[-107 -377  -63  128  -35 -253   48   12  160 -251  303  -98  160  -43
 -243  -59 -331  222   70  159   88 -153  253   84  -21  -93 -312  -86
 -329   78  174   82    6] : 10
[ -30  287 -476   48 -224 -414  -91  -77   -6  -76  176   85  470   16
 -204  -24   28 -326 -188   -9  -66    1  311 -131  261   22 -406  102
 -170   66 -206 -124  289] : 5
[-115 -314 -120  115  155 -298  -25 -124  -54 -264  464   52  316 -102
 -652 -273 -417  134  349   59  107 -263  528  -44  170  388   19 -178
 -360   42   84  186   35] : 0
[-366   96 -509 -155 -191 -423  -16  -45   17  149 -298  185   94 -112
  -68  224  239 -114  -77  -84 -315 -168  130   83  160  -71 -403  190
   16   69  329   44  346] : 1
[-287 -422  -39  231  -99 -194  140    3  217 -336  596   57  298   42
 -224 -428 -222  229   30   71  169  -82  264  132  163  -15 -228 -104
 -391 -141  227   22  -42] : 2
[-103  -45 -187 -204  -33 -232   12   35 -259  115  -37  226  175 -110
 -481  -23  -28  -90  187   23 -221 -141  215   38   -8  252 -175  112
 -135   77   40  -50  298] : 7
[-538   56 -202   59   77 -234  -72  -20 -137  136  111  232 -106  -39
 -424   69  122  231  197  147  -29  -20  156  182  112  240 -128   85
 -189 -280  150  122  157] : 10
[ 173 -329  113 -145  -90 -193   42  214  110 -194  443  -62  349 -120
 -313 -173  -52 -121  -82  -53 -238  -83  365 -152    4   30 -149  -99
   16   54   90 -257  198] : 0
[ 243 -305  -45  -39 -240 -316   37   90   86 -239  669   80  514   -9
 -179 -333 -257 -281 -191  -35  -70  -67  247 -190  138   76   12 -170
 -226   48 -284 -346  230] : 2
[-206 -313  108  184 -145 -336  -25   44   47  -48  242 -114  430  -53
  215 -286   25 -377 -167  -24  -34  201   39 -105   78 -302  -10  -66
 -229   55   45  -76  161] : 8
[  34 -262   -3  -34 -261 -130  207  112  367 -295  -65 -198  166   36
  346 -136  235  -38 -453 -154  -95 -101 -213  -62  239 -638 -230  -62
  165   92  366  -32  110] : 3
[ 130 -374   36  -95  -73 -368  -14  103   47 -229  324   58  419  -40
 -161 -250 -268 -321   -1  -23 -123 -202  268 -240  -40   91 -258 -137
 -133  120  -66 -207  267] : 3
[ 100 -557  -13 -151 -230 -280  153  118  182 -385  351   92  154    4
  154 -217 -237 -268  -60 -221  -74 -144  155 -269   96 -109 -119 -266
   43   51   61 -265  141] : 8
[ 156 -253  120  -81 -296  -35    9  139  387 -353  460  -72   17  168
  186  -93   16  -28 -443   51  -89 -175  -52 -139  186 -200 -215 -110
   29  -29 -110 -259   36] : 4
[ 117  230 -214  -16   55 -271   97 -102 -227  -75  -36  -83  558  -95
 -425   94 -340 -257   46 -128 -110  -90  255 -185   12   65 -197 -126
 -113   67  -95  188  136] : 5
[-310  -48 -118  -76 -244 -899  103  -85 -167 -206  115  142  394  123
  229  -43    6 -247 -151  105 -123 -121 -112  -53 -113 -400 -328  -76
 -302  107  294  114  158] : 1
[  59 -424  112 -100 -128  113   -3  242  317 -158  392   47   29   58
 -142 -208   93  150 -286   -9 -146  -31   82   -9  197  -20  -62  -82
   46  -91   21 -251   89] : 6
[-106  190 -505 -105  117  -21 -222 -130 -104  286  -71  -33  118 -106
 -552  460  -29    1   79  -47  -67   33  240  106   28  190 -117  104
 -105  -56  -89   87  233] : 6
[-160 -176 -258   87 -251 -361   69   76  167 -201  173  -92  434  -93
  -69 -106 -124 -145 -172  -21 -100  -31  229  -72  250 -240 -289 -106
 -187  104  124    9  168] : 3
[ 234 -218 -310 -203 -176 -107  -72  -31  276  -17  -39   97   67   46
  210  145  -60 -273 -237 -145 -220 -224    9 -224  125  -55 -189  137
   88  221  -31 -287  346] : 8
[ 209  -87  -70 -198  -78 -157  -58 -158 -181 -295  231  -53  157  135
  -90  103  -90  -24  -96  132  121 -193 -105    6  -73 -195   86 -198
 -259  -51  -33  163   -7] : 0
[-191 -197   14  -70 -178 -417    4   50  124 -191  322  -18  354   -5
  -85 -245   98 -176 -208  212  -69 -178  -48  -13   99 -280 -280  -33
 -214  -77  114  -36  219] : 10
[-235 -542   -8   53 -147 -423   55  140  218 -246  622  108  282 -175
 -336 -319 -209  -64   41  -52  -22 -125  547 -114  223  178 -208 -218
 -239   42   47 -184  201] : 7
[-300  -25 -345   93  -77 -430  -60  -29   24   45   29  145   96  -68
 -195   67  -82  -36   31   15 -192 -184  233  -20  165  162 -403   22
 -190   67  155   19  344] : 9
[-363 -156 -498  -24 -224 -594 -133  -47 -107  -14  365   69  458  -60
 -605 -144  -23 -226   26   67  -89  -25  399   16  275  160 -306   25
 -426   50   50 -166  280] : 9
[ 509 -373  305 -141 -267  122  136   45  393 -331  351  -46   56  143
  461 -158  -39 -146 -380 -140   -4 -154  -45 -208  111 -202  176 -103
  152   80 -160 -282  -47] : 0
[ 206 -655  197   -7 -114  141   30   98  349 -522  460    4 -142  -59
   55 -220 -171   95 -131   11  -52 -345  242 -141  124   62 -217 -144
  -39  128  -65 -245  110] : 2
[-228 -254  337   30    7 -187 -152   95 -114 -209  211   -8   69   76
 -173 -309  -45   31   80  390   30  -31  155   32  -53  140 -119  -37
 -381  -53 -112   43   -6] : 9
[  56 -431  -48   22 -288 -409  102   84  380 -406  162  -92  320  -11
  163  -90 -168 -191 -348   37  -43 -299   44 -172  217 -412 -376  -81
 -105  240  122  -30  -24] : 7
[-259  138 -309 -129 -147 -226  -58  103   69  141 -331   67  224 -185
 -104   40  348 -211 -334 -248 -401 -236  161  -11  153   17 -511   17
  169   73  328   44  516] : 11
[ 154  431 -208 -109   -5 -293    7 -259 -334  114 -152  -11  179    5
 -163  307   24  -75  -34   79   89  -83 -161   69 -182 -127  -19  -28
 -190   45 -176  129  133] : 3
[ 117 -489  346 -127  -56 -161 -122  219  156 -241  122 -103   75  -30
 -115  -52 -232  -44 -149  136 -136 -299  206 -180  -19  152  -90 -276
  -77   35  -51  -49  -88] : 6
[  90   19 -329 -166   67 -184 -158  -81  -70  258 -272  -10  223 -110
 -453  374 -129 -112  -63  -61 -206 -124  219  -31    2  183 -166   65
 -140  200  -82   84  235] : 5
[-403   -7 -553   -5   -9 -612  -66 -127 -168  216  -63  243  330 -172
 -463   88  -96 -124  309  -18  -54   -7  467  108   94  216 -290  188
 -368  106  104   83  428] : 5
[  84  -84 -351   24  -51 -345  -54 -128  -19  -60  224  198  214  -14
 -152   22 -246 -150   67 -150   16 -143  314  -85  -47  203 -264  -27
 -122  157  -69 -121  232] : 10
[ 412 -416   83 -170  -63  -14   45  189  296 -162  220 -203  232  -77
 -252   10 -198 -104 -297 -164 -119 -109  169 -277  179  -32   58 -216
  101   76 -109 -311   81] : 9
[ 313 -341   29 -264 -232 -272  -18  104   65 -131  241   -2  543   -4
   35 -116 -162 -532 -336 -126 -264  -92   53 -325   77 -112   84 -107
  -60  112 -252 -332  319] : 4
[ -75 -229   86  262  -58  -77   94  172  369 -243  718   -5  222  -12
 -249 -268 -300  252 -137  120  196  -46  230   -1  237   28 -120 -179
 -234 -153  -86  -28  -43] : 10
[ 339   15 -134  106  -51 -293  176 -174  154 -135  133   58  226    3
    4  -30 -366  -15   31  -32   -5 -383   97 -119  102   39 -166   12
  -79  175   -7  -37  207] : 9
[-234  260 -541  -50  -86 -418  -63 -133 -229   97   95    1  352 -161
 -601  123   68  -55   68   56 -116   56  333   63   93   35 -274   30
 -254   78   94  -16  238] : 8
[ 182 -219 -203  -17   -4 -100  -59 -121 -132 -239  328  -58  216   78
 -346  101 -409  127  108  -15  157  -80  280   15  -51  135  127 -221
 -283  -87 -119   25  -61] : 6
[ 184 -259  -42    9  -13  -52  155    2  180 -242  195 -144  316 -161
 -158    6 -388   12  -19 -118  177  -63  254 -132  119  -65  220 -208
 -103  116  -48   38 -202] : 5
[ -40 -576    3  153  -60 -486   89   11  196 -262  555   31  413  -96
 -148 -231 -464 -190   67   36   71 -198  230 -191  165  -13   40  -70
 -301   70  -77 -142  121] : 10
[ 165 -294   29 -103  -48   50  109  -51  207 -268   40  -37  -63  -29
 -317  -80 -115  447   15  122   46 -266  270  127  143   24 -109 -151
 -117   56  138   66  -94] : 6
[   4 -324 -338 -143  -69  -61  -90  -23    3 -190  310  -29  215  -15
 -468  -25 -228   38   -4 -101   32 -121  327  -57  200  159   30 -217
 -223  -25   31  -32  140] : 7
[-118 -487    9    2  -14 -196  -18  129   -6  -31  -16  -92  327 -266
 -257 -168  -70 -211  -21 -234  -86  -73  248 -104  170   41  140 -142
  -63   81  161  -66  136] : 4
[ -77  -30 -256   62  -29 -191 -179  138   73  104  150  130   81  -66
 -237  100  -42  -88  -70   61 -167  -32  254  -96  171  205 -309  106
  -93   25  -89 -194  380] : 11
[  43 -384   65  -85 -187 -375  -45  -71   78 -336  350  149  117  161
  328 -160 -202 -196  -63  123   59 -328  -75  -97 -116  -87 -112  -99
 -253    6  -28 -130  108] : 4
[-321  126 -405  -51 -102 -316 -177  189 -155  118  259  213  195   30
 -364 -134  158 -187   37  145 -222  132  128  -88  260  199 -161  165
 -158 -214  -57 -298  457] : 5
[-269  104 -401   41 -141 -431 -155 -113 -136   66  421  240  258   82
 -363  -47 -102 -130  156  171   99   63  308   69  157  238 -281   57
 -440  -67 -190  -31  275] : 3
[  11 -327   47 -267 -117 -433  -31   -2 -310 -127  146  -10  477   10
 -341 -141  -60 -336  -16  -31 -165   22  210  -73  -61  -11    9 -226
 -243  -77   -7  -19  157] : 2
[-301 -103 -369  104  -40 -549 -132  -37 -126   51  524  201  283  -17
 -563  -84 -237 -144  239   64 -169 -148  413  -16   49  379 -442  -42
 -338 -117  -21 -127  416] : 7
[ -56  -93 -318  -31 -253 -504   84 -176  -38 -217   12 -100  428  -72
  103   20  -53 -226 -111 -120   21  -77  131   36  126 -371  -79  -85
 -205  181  169  218  181] : 2
[-325 -491 -198  -38  -68 -310   85  313  340 -130  439   61  234 -157
 -460 -261  -72  180   -8  -81 -127    4  431  -12  276   58 -187  -85
  -94  -27  293 -183  234] : 5
[ 192  -94 -226 -140 -305 -453  -27  -85  121  -61 -152  138  124  102
  415  -19  -29 -351 -167  -16 -190 -289  -46 -203   89 -104 -245   13
  -22  144   11 -269  373] : 6
[ -16  266 -228  -59   87 -380 -149 -190 -321  287 -413   36  435 -203
 -300  288 -107 -355   18 -117 -157 -252  224  -41 -160  223 -254  -62
 -193   89  -72  266  404] : 3
[ -78  182 -362  166   27 -398  -98 -288 -134  190   41   92  415  -36
 -283  150 -187  -90   98  151   43 -108  167   81   78   63  -50  154
 -419  -19 -104  166  243] : 7
[ -37 -475 -170 -173 -187 -140   59  167  308 -205  226  161   82 -112
 -137 -220    7   87 -172  -97 -206 -145  301 -100  375  -13 -145 -181
  -27   48  192 -184  349] : 1
[-107   20 -481  -41 -217 -497   22  108   23  -55  224  119  543 -102
 -306  -30 -113 -380  -54  -39 -168  -23  287 -161  210  -16 -360  135
 -127   57  -37 -240  289] : 5
[ 139 -199    8 -147 -146 -389   73   -1  -84  -93   44   79  421  -83
    1  -28 -227 -267 -140  -60 -143 -152  124 -168   12  -56   80 -202
 -176   88  -67  -15  169] : 1
[  27 -422  -14 -172  -11 -238  -26    1  -98  -30  -96  118   49 -151
  -74   52 -201 -170  196  -33  -66 -242  171  -15 -136  134  -27  -76
 -155   34   11  -62  256] : 9
[-217  115 -101 -214  -18 -227   27   68 -203  197  -79  301   23  -70
 -273    2  210  141   90  -68 -308  -80  228  105  -59  307 -106  103
   18   12  242  -41  380] : 6
[-145  244 -397  191   55 -173  -63  107   91  200   18   59  243 -194
 -588  264 -213  124  -65   51  -99  -52  319  103   52  231 -507  127
 -166  140  -94  109   54] : 2
[ -22 -181  -40  240 -102 -426  141   43   73 -350  565 -148  607  -83
 -245 -288 -366 -173   -7  -28   72  -41  298 -194  196 -151 -217 -255
 -236  -40   93  -42   48] : 4
[-162  461 -327  -72 -224 -568   17 -111 -139  140 -231  -47  196  -53
  -84  225  271  -79 -111  134  -94 -124  -37  178  -56 -281 -516   66
 -127  106  224  152  243] : 3
[ -44 -327 -291 -192 -352 -366  -90  -47 -130 -210  236  -42  399   61
   29  -54  -65 -441 -143   50  -53  -66  -15 -137   84 -216  -48 -105
 -320  -53   25 -281  167] : 6
[  78  -15  -28   -6  111 -141  -48    2 -298    5  456  305  -16  138
 -370   45 -372  122  351  192 -118 -168  138   -3 -205  510  -77   84
 -234 -152 -102 -119  164] : 2
[-185 -220 -301  -14 -172  -72  -85 -102   -4 -229   93  156  231  -44
  -62  -50   13   43 -184  162  105 -205   62  149  154 -109    4   26
 -402  -73  -19   65  130] : 11
[ 119  -90 -206    1   23 -426   15  -26  -82  114 -272   85  442 -286
 -297    0 -218 -413  118 -166 -171 -271  346 -190   48  160 -330  -55
  -90  132   23  -27  396] : 0
[-266 -126 -492   30   73 -110   28  -31  107  194 -242  141  113 -243
 -237   63  -24  111  103 -161 -190  -16  248   91  158   62 -152  144
  -94  118  249   29  443] : 2
[ -82 -129  -69   24   70 -141   30   79  290    5  339   42  102 -101
 -436   -3 -120  171  -29    5 -135 -160  297    6   84  205 -312   74
  -35  123   32  -87  165] : 9
[-219    0 -410  -87   48 -230 -152  -41  -13  193  -66   96  140    0
 -555  240 -115  145   83  -13 -211 -120  377  107   53  363 -256  138
 -162   28  156   86  180] : 9
[ 159 -490  329 -195 -158 -428  218   45   -7 -368  385   88  255   -3
  141 -488 -177 -313   83 -123 -140 -173  172 -278   18  -25   75 -298
   14   59   29 -236  215] : 1
[  -6  129 -202   70  -46 -189  -67   -5   13  149 -128 -146  300 -132
 -386  152  -58  -68  -68  -24  -72    2  306   49  111   88 -241   84
  -91  194   17   90   -8] : 9
[ 173  167 -241 -237  -43   -3 -260 -181 -281  147  -97  111  -41  115
 -210  322  -56  -20  -16  147   64 -189  -70   65   -3  222  137  -70
 -273 -206 -234   54  179] : 4
[-416  237 -275  -58 -129 -383  -12  -52 -114   62  103  330   69   86
 -173   43  156   47  -55  124 -146  -75   74   91  135  114 -393  137
 -240   -9  138  109  315] : 9
